Below is a small trained network, with its code and all its weights. Each question gives an input and a class and asks what happens when units are switched off, that is, made to give their printed mean instead of their output.

import numpy as np


def w(rows, s, z=0):
    codes = np.array(rows[::2]) - 128.0
    scale = np.full(codes.shape[1], s)
    scale[-1] = z or s
    return codes * scale


def f(y):
    return np.maximum(y, 0)


def log_softmax(a):
    a = a - a.max(-1, keepdims=True)
    return a - np.log(np.exp(a).sum(-1, keepdims=True))


def net(x, mask):
    res = np.array(x, float).reshape(1, 5) / 4 @ E
    y = f(res @ A[0][:, :-1].T + A[0][:, -1])
    res = res + np.where(mask, y, B[0][:, -1]) @ B[0][:, :-1]
    return log_softmax(res[-1] @ U[:, :-1].T + U[:, -1])


A, B = {}, {}
E = w([
[117,72,125,68,117,139,59,205,160,71],'x0',
[116,40,1,155,150,224,90,195,83,208],'x1',
[122,91,185,179,65,198,21,79,123,75],'x2',
[183,103,75,138,192,132,136,124,188,179],'x3',
[161,180,135,173,190,106,43,108,144,111],'x4',
],0.0091)
A[0] = w([
[65,50,34,95,170,127,157,159,33,167,252],'N1',
[129,229,160,212,223,109,64,32,143,65,233],'N2',
[197,194,121,183,146,81,160,24,184,214,180],'N3',
[179,92,168,128,33,122,128,85,118,93,158],'N4',
[93,35,50,206,2,162,82,204,164,100,197],'N5',
[175,72,71,179,70,137,55,122,56,127,93],'N6',
[167,52,189,101,229,60,87,200,250,87,117],'N7',
[184,184,250,149,129,103,238,80,109,58,255],'N8',
],0.0063,0.0031)
B[0] = w([
[162,48,123,127,145,189,140,127,198,56,232],'N1',
[123,127,86,177,249,1,105,34,200,58,232],'N2',
[62,188,17,218,225,131,155,91,28,103,219],'N3',
[112,37,157,112,110,82,21,103,221,158,183],'N4',
[101,143,3,142,199,210,182,41,24,109,229],'N5',
[192,92,102,182,110,171,231,70,30,102,189],'N6',
[164,81,88,18,189,121,168,102,204,102,188],'N7',
[58,24,61,123,128,136,83,16,148,66,254],'N8',
],0.0076,0.011)
U = w([
[110,130,65,196,157,140,120,54,94,110,216],'0',
[171,153,208,139,20,83,104,146,72,230,1],'1',
[181,171,156,92,56,180,156,190,148,164,22],'2',
[116,213,137,154,2,92,98,194,143,148,1],'3',
[90,92,153,84,45,112,75,95,141,101,196],'4',
[191,75,122,51,168,119,99,174,182,113,63],'5',
],0.0094,0.0036)

Each question gives the input, the list of numbers given to net, and the class t.
The units are the neurons (one row each of A and B). Each row of codes is followed by its name. A weight is (code - 128) times the scale printed after its matrix; where a second scale follows, it is the last column's (A, B and U).
mask holds one flag per neuron, in row order. A switched-off neuron (its flag False) gives its mean, the last column of its row in B, instead of its output. The means were averaged over made-up inputs and are rounded, as every weight is.
A unit's drop is (log p(t) with every unit on - log p(t) with that unit switched off) / (log p(t) with every unit on - log p(t) with every unit switched off).
The circuit of an input: a set's keep is (log p(t) with only the set's units on - log p(t) with every unit switched off) / (log p(t) with every unit on - log p(t) with every unit switched off). Starting from all 8 units, units are removed one at a time, each time the one whose removal leaves the highest keep (on an exact tie, the one counted first), for as long as the keep stays at least 0.8.
units of the circuit, in order: the units of the circuit, biggest drop first
unit that matters most: the unit with the biggest drop
top k neurons: the k neurons with the biggest drops, biggest first
drop of u: that unit's drop, to one decimal
input [6,-6,-7,-2,-8], class 4: unit that matters most	N8
input [4,-4,-6,7,5], class 5: top 4 neurons	(N7 N5 N6 N8)
input [-4,7,-7,-6,0], class 5: top 2 neurons	(N3 N1)
input [-1,1,4,-4,-8], class 4: top 2 neurons	(N3 N2)
input [-1,1,-1,-6,-3], class 4: top 2 neurons	(N3 N2)
input [-5,-8,5,-6,-4], class 4: top 2 neurons	(N4 N5)
input [4,-5,-1,8,1], class 5: top 3 neurons	(N7 N5 N6)
input [6,-3,1,3,-6], class 5: units of the circuit, in order	(N7 N3)
input [3,-1,-6,7,6], class 5: top 4 neurons	(N7 N5 N8 N6)
input [8,-1,-4,-4,-1], class 5: drop of N7	0.1
input [4,-5,8,7,-3], class 4: drop of N4	0.2
input [6,-8,-8,-2,6], class 5: drop of N8	-0.2
